Below are the code and all the weights of a small trained network. Each question names an input and a class and asks about switching units off, where a switched-off unit gives its printed mean instead of its output.

import numpy as np


def w(rows, s, z=0):
    codes = np.array(rows[::2]) - 128.0
    scale = np.full(codes.shape[1], s)
    scale[-1] = z or s
    return codes * scale


def f(y):
    return y / 2 * (1 + np.tanh(0.7978845608 * (y + 0.044715 * y**3)))


def log_softmax(a):
    a = a - a.max(-1, keepdims=True)
    return a - np.log(np.exp(a).sum(-1, keepdims=True))


def net(x, mask):
    res = np.array(x, float).reshape(1, 3) / 4 @ E
    y = f(res @ A[0][:, :-1].T + A[0][:, -1])
    res = res + np.where(mask, y, B[0][:, -1]) @ B[0][:, :-1]
    return log_softmax(res[-1] @ U[:, :-1].T + U[:, -1])


A, B = {}, {}
E = w([
[135,155,62,147,114,247,49,200],'x0',
[29,92,82,133,55,41,76,129],'x1',
[118,90,182,144,130,151,114,149],'x2',
],0.014)
A[0] = w([
[172,142,175,77,147,98,130,102,178],'neuron 1',
[106,136,152,114,120,61,93,84,187],'neuron 2',
[176,142,129,98,254,175,146,114,254],'neuron 3',
[144,112,87,154,167,178,141,129,102],'neuron 4',
[87,129,75,141,79,93,65,135,173],'neuron 5',
[173,132,101,146,163,160,92,126,109],'neuron 6',
[127,178,123,121,158,182,100,144,168],'neuron 7',
],0.014,0.0067)
B[0] = w([
[221,160,193,207,190,133,157,160,195],'neuron 1',
[141,26,158,2,171,106,154,140,208],'neuron 2',
[174,133,227,94,191,87,171,158,250],'neuron 3',
[60,115,23,95,212,87,168,152,160],'neuron 4',
[113,88,121,100,129,224,147,84,225],'neuron 5',
[32,74,90,116,101,57,161,136,164],'neuron 6',
[78,12,180,11,95,107,108,120,181],'neuron 7',
],0.0097,0.02)
U = w([
[255,164,227,177,176,139,202,99,217],'0',
[95,44,180,46,136,92,178,117,226],'1',
[79,79,57,121,47,237,55,113,131],'2',
[121,158,65,168,101,89,129,157,2],'3',
[131,160,54,203,98,82,138,123,21],'4',
],0.0095,0.0023)

Each question gives the input, the list of numbers given to net, and the class t.
The units are the neurons (one row each of A and B). Each row of codes is followed by its name. A weight is (code - 128) times the scale printed after its matrix; where a second scale follows, it is the last column's (A, B and U).
mask holds one flag per neuron, in row order. A switched-off neuron (its flag False) gives its mean, the last column of its row in B, instead of its output. The means were averaged over made-up inputs and are rounded, as every weight is.
A unit's drop is (log p(t) with every unit on - log p(t) with that unit switched off) / (log p(t) with every unit on - log p(t) with every unit switched off).
The circuit of an input: a set's keep is (log p(t) with only the set's units on - log p(t) with every unit switched off) / (log p(t) with every unit on - log p(t) with every unit switched off). Starting from all 7 units, units are removed one at a time, each time the one whose removal leaves the highest keep (on an exact tie, the one counted first), for as long as the keep stays at least 0.8.
units of the circuit, in order: the units of the circuit, biggest drop first
k most important neurons: the k neurons with the biggest drops, biggest first
drop when u is switched off: that unit's drop, to one decimal
input [0,0,7], class 0: 2 most important neurons -> [neuron 2; neuron 7]
input [6,2,4], class 2: 2 most important neurons -> [neuron 3; neuron 2]
input [7,1,1], class 2: units of the circuit, in order -> [neuron 3]
input [1,6,6], class 2: units of the circuit, in order -> [neuron 3; neuron 5]
input [-1,0,1], class 0: units of the circuit, in order -> [neuron 7; neuron 6]
input [-4,0,3], class 0: units of the circuit, in order -> [neuron 7; neuron 1]
input [1,-6,2], class 1: 3 most important neurons -> [neuron 7; neuron 6; neuron 4]
input [2,-7,-1], class 1: 2 most important neurons -> [neuron 7; neuron 6]
input [0,-4,-5], class 0: 2 most important neurons -> [neuron 2; neuron 3]
input [2,7,-2], class 2: 2 most important neurons -> [neuron 3; neuron 5]
input [8,2,5], class 2: drop when neuron 3 is switched off -> 0.9
input [3,8,5], class 2: drop when neuron 3 is switched off -> 0.2
input [6,-7,5], class 1: drop when neuron 4 is switched off -> 0.0
input [1,-7,-1], class 1: most important neuron -> [neuron 7]
